Here is a tiny trained network, its code and every weight. The questions are about switching its units off for an input and a target symbol, where a switched-off unit gives its printed mean instead of its output.

import numpy as np


def w(rows, s, z=0):
    codes = np.array(rows[::2]) - 128.0
    scale = np.full(codes.shape[1], s)
    scale[-1] = z or s
    return codes * scale


def norm(h):
    return h / np.sqrt((h * h).mean(-1, keepdims=True) + 1e-5)


def f(y):
    return y / 2 * (1 + np.tanh(0.7978845608 * (y + 0.044715 * y**3)))


def softmax(a):
    e = np.exp(a - a.max(-1, keepdims=True))
    return e / e.sum(-1, keepdims=True)


def log_softmax(a):
    a = a - a.max(-1, keepdims=True)
    return a - np.log(np.exp(a).sum(-1, keepdims=True))


def net(x, mask):
    ids = ['Ωαγδεζηθμστψ'.index(c) for c in x.split()]
    T = len(ids)
    res = E[ids] + P[:T]
    r = norm(res)
    for j in range(3):
        rows = slice(2 * j, 2 * j + 2)
        q, k, v = (r @ M[0][rows].T for M in (Q, K, V))
        z = softmax(np.where(np.tri(T) > 0, q @ k.T / 2**0.5, -1e9)) @ v
        o = O[0][rows]
        res = res + np.where(mask[j], z, o[:, -1]) @ o[:, :-1]
    y = f(norm(res) @ A[0][:, :-1].T + A[0][:, -1])
    res = res + np.where(mask[3:11], y, B[0][:, -1]) @ B[0][:, :-1]
    return log_softmax(norm(res)[-1] @ U[:, :-1].T + U[:, -1])


Q, K, V, O, A, B = {}, {}, {}, {}, {}, {}
E = w([
[142,159,99,158,103,176,176,156,133],'Ω',
[146,87,201,186,156,122,193,168,166],'α',
[106,155,83,159,97,212,142,97,125],'γ',
[186,136,95,148,100,220,116,123,62],'δ',
[155,77,125,136,78,204,123,129,88],'ε',
[149,119,100,130,115,232,94,119,159],'ζ',
[78,102,104,137,65,166,153,144,143],'η',
[121,66,98,118,104,172,89,174,149],'θ',
[99,130,83,171,131,175,115,172,119],'μ',
[122,98,157,159,156,123,158,127,3],'σ',
[139,160,32,109,118,196,148,131,153],'τ',
[84,168,166,178,170,137,80,80,210],'ψ',
],0.0017)
P = w([
[128,130,107,204,122,186,150,145,113],'0',
[142,56,79,152,218,254,197,80,142],'1',
[128,149,188,123,82,191,104,164,112],'2',
[126,121,111,193,110,135,135,144,125],'3',
[133,48,94,135,197,188,156,84,146],'4',
[115,149,187,101,96,169,112,163,111],'5',
[130,119,115,191,105,105,122,140,127],'6',
[134,49,106,133,177,149,138,80,147],'7',
[117,154,184,81,112,155,123,158,117],'8',
[133,118,112,181,106,79,114,131,129],'9',
[132,54,105,129,179,118,147,70,147],'10',
[105,158,184,60,131,134,130,152,115],'11',
[147,124,103,163,99,50,109,111,133],'12',
[135,44,89,131,170,143,155,58,142],'13',
],0.0029)
Q[0] = w([
[116,68,85,127,136,127,165,128,121],'h0',
[121,69,111,155,164,153,137,83,134],'h0',
[117,84,135,105,204,145,164,78,140],'h1',
[151,85,81,245,97,72,116,114,133],'h1',
[133,60,90,169,160,146,172,78,147],'h2',
[124,145,135,154,64,130,91,156,125],'h2',
],0.013)
K[0] = w([
[146,89,74,194,120,20,129,110,122],'h0',
[178,147,92,147,50,2,78,105,122],'h0',
[185,110,27,155,43,127,93,129,137],'h1',
[138,127,168,119,163,7,125,88,125],'h1',
[189,123,99,217,92,1,98,81,156],'h2',
[78,163,193,108,178,170,130,140,192],'h2',
],0.0069)
V[0] = w([
[193,187,23,139,205,155,158,106,97],'h0',
[59,197,100,134,131,140,29,126,179],'h0',
[94,132,89,110,118,132,142,96,2],'h1',
[198,79,140,115,155,82,211,218,81],'h1',
[112,93,76,94,144,106,61,180,40],'h2',
[234,114,167,132,163,161,58,116,190],'h2',
],0.0037)
O[0] = w([
[141,118,150,153,65,61,8,158,137,237],'h0',
[1,152,160,163,126,186,81,111,57,1],'h0',
[39,146,129,19,89,89,138,140,57,214],'h1',
[48,84,17,194,172,117,106,125,52,151],'h1',
[162,111,137,147,134,228,109,247,144,43],'h2',
[121,121,176,91,239,68,80,102,123,82],'h2',
],0.0042,0.00091)
A[0] = w([
[115,189,153,71,113,124,112,210,179,88],'n0',
[119,55,129,81,209,177,134,163,110,165],'n1',
[133,94,64,103,233,152,189,159,176,1],'n2',
[156,236,144,44,127,153,73,110,90,48],'n3',
[125,105,138,71,85,181,111,93,160,142],'n4',
[122,253,141,178,97,95,150,196,76,136],'n5',
[146,164,134,26,143,142,207,184,83,133],'n6',
[50,168,55,90,133,45,125,170,80,63],'n7',
],0.005,0.0049)
B[0] = w([
[87,115,77,183,204,62,146,110,128,151],'n0',
[108,203,119,119,123,100,120,141,179,254],'n1',
[155,89,178,101,145,129,90,133,2,126],'n2',
[141,98,31,138,68,197,137,140,159,138],'n3',
[112,119,169,165,144,55,162,156,66,230],'n4',
[126,117,141,59,241,128,163,107,145,182],'n5',
[131,47,190,121,129,140,82,118,170,230],'n6',
[143,125,212,211,119,64,206,163,64,160],'n7',
],0.0045,0.0022)
U = w([
[128,67,12,227,130,99,105,75,160,138],'Ω',
[191,102,68,48,219,107,205,45,128,28],'α',
[85,107,175,155,93,47,204,154,50,252],'γ',
[98,190,86,85,119,27,52,210,171,87],'δ',
[181,110,165,28,177,131,47,159,63,172],'ε',
[200,207,199,139,131,74,113,70,202,168],'ζ',
[98,97,122,114,88,232,255,86,119,22],'η',
[120,169,138,157,252,217,129,201,94,127],'θ',
[63,189,124,171,46,206,118,201,189,133],'μ',
[217,83,67,73,53,182,142,211,151,176],'σ',
[131,77,200,178,46,131,8,154,109,21],'τ',
[37,191,143,90,149,145,139,21,110,70],'ψ',
],0.0095,0.0021)

Each question gives the input, a string of symbols that net reads in full, and the target symbol t.
The units are the heads (2 rows each of Q, K, V and O) and the neurons (one row each of A and B). Each row of codes is followed by its name. A weight is (code - 128) times the scale printed after its matrix; where a second scale follows, it is the last column's (O, A, B and U).
mask holds one flag per unit, heads first, then neurons. A switched-off unit (its flag False) gives its mean, the last column of its rows in O or B, instead of its output. The means were averaged over made-up inputs and are rounded, as every weight is.
A unit's drop is (log p(t) with every unit on - log p(t) with that unit switched off) / (log p(t) with every unit on - log p(t) with every unit switched off).
The circuit of an input: a set's keep is (log p(t) with only the set's units on - log p(t) with every unit switched off) / (log p(t) with every unit on - log p(t) with every unit switched off). Starting from all 11 units, units are removed one at a time, each time the one whose removal leaves the highest keep (on an exact tie, the one counted first), for as long as the keep stays at least 0.8.
units of the circuit, in order: the units of the circuit, biggest drop first
most important unit: the unit with the biggest drop
top k neurons: the k neurons with the biggest drops, biggest first
drop of u: that unit's drop, to one decimal
input ψ σ δ δ, target γ: most important unit	h2
input γ τ ε σ η ζ Ω ε η η σ Ω ζ, target γ: units of the circuit, in order	[h1, n7]
input τ σ ε θ σ Ω τ, target γ: units of the circuit, in order	[h1, n7]
input δ ζ σ α ε Ω η ε, target η: units of the circuit, in order	[h2, h0]
input ψ η γ Ω δ Ω Ω θ ε γ μ, target γ: top 2 neurons	[n4, n6]
input δ σ ε ψ ζ, target ψ: units of the circuit, in order	[h0, h2]
input γ θ ε μ θ τ δ ζ δ η δ σ ε ε, target ε: top 2 neurons	[n2, n1]
input Ω δ θ δ ε ε τ ψ γ σ δ η θ τ, target θ: units of the circuit, in order	[h2, h0]
input ε ζ τ, target Ω: top 2 neurons	[n0, n3]
input α θ ψ σ γ δ σ α σ μ ε Ω, target α: top 2 neurons	[n5, n0]
input α η ζ γ σ θ, target δ: units of the circuit, in order	[h2, n1]
input γ μ ε μ ε, target μ: units of the circuit, in order	[h2, h0, n1]
input ε σ σ Ω γ σ α γ ε η, target Ω: top 2 neurons	[n4, n2]
input ψ η τ η θ δ, target σ: most important unit	n3
input δ η α, target ζ: units of the circuit, in order	[h2, h1, n4]
input θ ζ μ, target θ: top 2 neurons	[n5, n0]
input τ σ τ τ ψ γ τ θ δ θ θ θ η, target ζ: top 2 neurons	[n3, n6]
input τ α η σ ψ δ μ σ σ Ω ψ τ γ ψ, target γ: top 3 neurons	[n4, n6, n1]
input τ Ω μ σ τ σ θ Ω, target θ: top 2 neurons	[n2, n1]
input μ Ω ε α α Ω θ ψ ζ σ ε, target σ: units of the circuit, in order	[h2]
input τ μ ε θ δ ζ σ ζ, target σ: drop of h0	0.2
input η α σ α α α γ α γ ε, target Ω: drop of h1	0.6
input ε σ σ α σ η τ θ, target τ: drop of n3	0.0
input δ η σ, target ε: drop of n0	0.0
